Look-ups in named tables: a row name and a column name give one cell, copied from the table.

Dagup:
fields: Duf, Gak, Devina, Lebuned, Kinav, Lopo, Gununu, Narotob, Fabivu, Kez
Pozok: [71, 78, 50, 53, 58, 68, 61, 71, 69, 54]
Pag: [48, 43, 64, 77, 57, 48, 61, 53, 52, 60]
Mineva: [60, 52, 68, 58, 60, 61, 59, 60, 60, 65]
Ruvanag: [50, 41, 57, 85, 51, 49, 54, 60, 56, 53]
Besufa: [49, 20, 81, 70, 54, 54, 53, 56, 51, 73]
Gafa: [58, 24, 83, 55, 52, 71, 52, 72, 60, 72]
Batola: [51, 24, 67, 87, 44, 52, 52, 68, 56, 56]
Maf: [56, 54, 56, 67, 53, 59, 59, 65, 61, 55]
Sudaf: [64, 33, 66, 65, 46, 70, 54, 76, 61, 56]
Zov: [74, 79, 56, 46, 67, 77, 59, 65, 68, 60]
Ful: [56, 76, 49, 60, 63, 56, 64, 55, 63, 55]
Mizaget: [62, 39, 75, 55, 57, 69, 54, 68, 59, 70]

Maf, Narotob -> 65
Besufa, Duf -> 49
Pag, Gak -> 43
Maf, Lopo -> 59
Pozok, Gak -> 78
Zov, Lebuned -> 46
Which row has the largest Devina? Gafa

Table Fomuf
	Tofib	Luv	Zug	Rivami	Faz
Ref	75.6	55.7	60.8	82.2	14.5
Voz	65.9	60.1	52.2	78.0	14.5
Dobobav	59.9	78.1	66.4	51.9	14.5
Gobu	76.9	77.5	57.5	64.8	14.5
Dag	39.9	44.7	50.2	30.5	14.5
Tusez	57.1	72.1	55.7	67.3	14.5
Nuzi	20.3	29.2	53.8	26.0	14.5
Rif	52.7	81.5	48.5	67.1	14.5
Roliro	68.0	59.8	65.6	92.3	14.5
Dulogat	74.3	25.1	63.4	35.4	14.5
Ruz	51.6	46.2	75.2	57.3	14.5

Dag, Zug: 50.2
Voz, Luv: 60.1
Dobobav, Luv: 78.1
Nuzi, Faz: 14.5
Roliro, Luv: 59.8
Tusez, Rivami: 67.3
Roliro, Tofib: 68.0
Dulogat, Rivami: 35.4
Ref, Faz: 14.5
Row with the largest Tofib: Gobu

Pem:
,Gomumot,Nem,Puvoza,Gam,Pil,Bagemi,Zed
Fiv,57171,52787,78969,42616,34889,54596,16292
Rore,31835,66009,37395,68341,61866,50966,49488
Bupose,32253,60057,37438,69998,43621,78677,69191
Giduv,48027,6376,64240,56789,37416,41466,34196
Tor,6275,54441,42198,68282,17684,69983,20360
Bafote,55583,52955,24400,80649,41792,47997,78445

What is the Gomumot of Fiv in Pem?
57171
What is the Gam of Giduv in Pem?
56789
What is the Gomumot of Bafote in Pem?
55583
What is the Gam of Tor in Pem?
68282
What is the Nem of Giduv in Pem?
6376
What is the Gam of Fiv in Pem?
42616
What is the Bagemi of Bupose in Pem?
78677
What is the Pil of Bafote in Pem?
41792
What is the Puvoza of Giduv in Pem?
64240

Table Gutu
         Litet   Pil   Giv  Navuv   Luk
Vunekim    5.4   2.0  -7.1   -4.3  -6.7
Fanofa    -7.4  -6.4  -5.7   -5.0  -5.8
Pumug      0.6  -2.8  -6.3   -4.1  -6.2

Fanofa, Navuv -> -5.0
Pumug, Navuv -> -4.1
Vunekim, Luk -> -6.7
Fanofa, Litet -> -7.4
Pumug, Pil -> -2.8
Vunekim, Litet -> 5.4
Fanofa, Giv -> -5.7
Pumug, Litet -> 0.6
Vunekim, Giv -> -7.1

Sirudi:
           Sek  Sogak  Gotegi  Mozube  Zusalif    Puv  Sagof    Vam  Lugibi    Vob
Tez      6.253  8.231   6.226   4.086    7.840  6.483  4.523  2.268   7.830  6.955
Sevumez  5.117  3.074   5.147   7.356    3.481  4.880  6.905  9.231   3.490  4.390
Nosif    6.046  8.056   6.018   3.843    7.657  6.280  4.288  1.998   7.647  6.761
Dupose   6.046  8.055   6.018   3.844    7.656  6.280  4.288  2.000   7.647  6.760
Kopoku   6.206  8.198   6.178   4.022    7.803  6.437  4.463  2.192   7.794  6.913
Purebe   5.136  3.097   5.166   7.371    3.503  4.899  6.920  9.243   3.512  4.411
Dazines  6.153  8.144   6.125   3.972    7.749  6.385  4.412  2.143   7.740  6.861
Lazose   5.121  3.080   5.151   7.358    3.486  4.884  6.907  9.232   3.495  4.394
Nenom    5.117  3.085   5.147   7.346    3.489  4.881  6.896  9.212   3.498  4.394
Gomim    6.060  8.062   6.031   3.865    7.664  6.292  4.308  2.027   7.655  6.772
Vap      5.121  3.082   5.151   7.358    3.487  4.884  6.907  9.230   3.496  4.396
Vef      5.116  3.074   5.146   7.355    3.480  4.879  6.904  9.230   3.489  4.389
Saf      6.151  8.147   6.122   3.963    7.750  6.383  4.404  2.131   7.741  6.861
Kibuko   6.205  8.197   6.177   4.022    7.802  6.436  4.462  2.192   7.792  6.912

What is the Mozube of Dupose in Sirudi? 3.844
What is the Puv of Dazines in Sirudi? 6.385
What is the Mozube of Gomim in Sirudi? 3.865
What is the Vob of Tez in Sirudi? 6.955
What is the Lugibi of Nosif in Sirudi? 7.647
What is the Vam of Vef in Sirudi? 9.230
What is the Sek of Saf in Sirudi? 6.151
What is the Mozube of Tez in Sirudi? 4.086
What is the Lugibi of Kibuko in Sirudi? 7.792
What is the Sogak of Nenom in Sirudi? 3.085
What is the Vob of Lazose in Sirudi? 4.394
What is the Sagof of Dupose in Sirudi? 4.288
What is the Zusalif of Nosif in Sirudi? 7.657
What is the Zusalif of Tez in Sirudi? 7.840

Vesos =
        Movetul    Zeza  Sepizef    Vusa     Lok  Vivegol    Lege
Lasiza    72872  -66667   -15406   18665  -68889   -37660  -44986
Sof       24366   24827   -92963  -41244   67043     -817  -27535
Lek      -91829   -3917   -60444  -15791  -45995    -1520  -12000
Fulus    -27918  -29557    63135   37162   34426    12626   35992
Bav      -20353  -82406   -60774  -37065   -7555    57990  -36344

Movetul of Lek = -91829
Zeza of Lek = -3917
Lok of Lasiza = -68889
Movetul of Lasiza = 72872
Vivegol of Lek = -1520
Sepizef of Lek = -60444
Sepizef of Bav = -60774
Movetul of Bav = -20353
Movetul of Fulus = -27918
Lok of Lek = -45995
Sepizef of Fulus = 63135
Sepizef of Sof = -92963
Lok of Bav = -7555

Table Did
          Bip    Let   Sepu    Dob  Bevufir   Zugi
Gep     39.55  69.56  69.39  69.65    69.59  39.47
Gakifi  86.28  22.92  23.03  22.84    22.88  86.36
Mikalu  64.43  44.71  44.68  44.73    44.72  64.42

Dob of Gakifi: 22.84
Bip of Gep: 39.55
Dob of Gep: 69.65
Zugi of Mikalu: 64.42
Sepu of Mikalu: 44.68
Bevufir of Gakifi: 22.88
Bip of Mikalu: 64.43
Bevufir of Mikalu: 44.72
Let of Gakifi: 22.92
Bip of Gakifi: 86.28
Zugi of Gep: 39.47
Dob of Mikalu: 44.73
Zugi of Gakifi: 86.36
Bevufir of Gep: 69.59
Sepu of Gep: 69.39
Let of Gep: 69.56

Table Vaf
	Loteg	Dip	Mivome	Tedurak	Vev	Zovaped	Kam	Tudotip	Velib	Lerate
Ras	13.15	13.94	26.58	48.34	3.14	11.02	-15.64	69.14	44.03	60.55
Pel	5.39	22.57	46.67	56.81	12.66	36.20	24.67	37.17	-2.59	31.33
Nolozen	17.54	-3.08	-2.87	14.27	26.63	9.92	1.14	49.92	30.66	80.78
Tudo	8.05	-33.20	12.20	15.86	-11.55	22.30	4.00	42.47	27.65	-43.12
Gebod	48.21	23.88	22.03	-54.49	-1.09	23.38	4.01	55.11	7.38	18.17
Voges	4.19	45.07	42.54	77.88	38.68	30.65	52.63	-26.12	7.93	4.37
Rafib	25.12	-16.09	2.13	-26.28	6.48	23.56	25.80	10.54	13.47	-48.02

What is the Loteg of Pel in Vaf?
5.39
What is the Velib of Pel in Vaf?
-2.59
What is the Tedurak of Gebod in Vaf?
-54.49
What is the Mivome of Rafib in Vaf?
2.13
What is the Zovaped of Tudo in Vaf?
22.30
What is the Vev of Rafib in Vaf?
6.48
What is the Lerate of Voges in Vaf?
4.37
What is the Zovaped of Voges in Vaf?
30.65
What is the Lerate of Pel in Vaf?
31.33
What is the Tudotip of Ras in Vaf?
69.14
What is the Lerate of Tudo in Vaf?
-43.12
What is the Tedurak of Rafib in Vaf?
-26.28
What is the Velib of Tudo in Vaf?
27.65

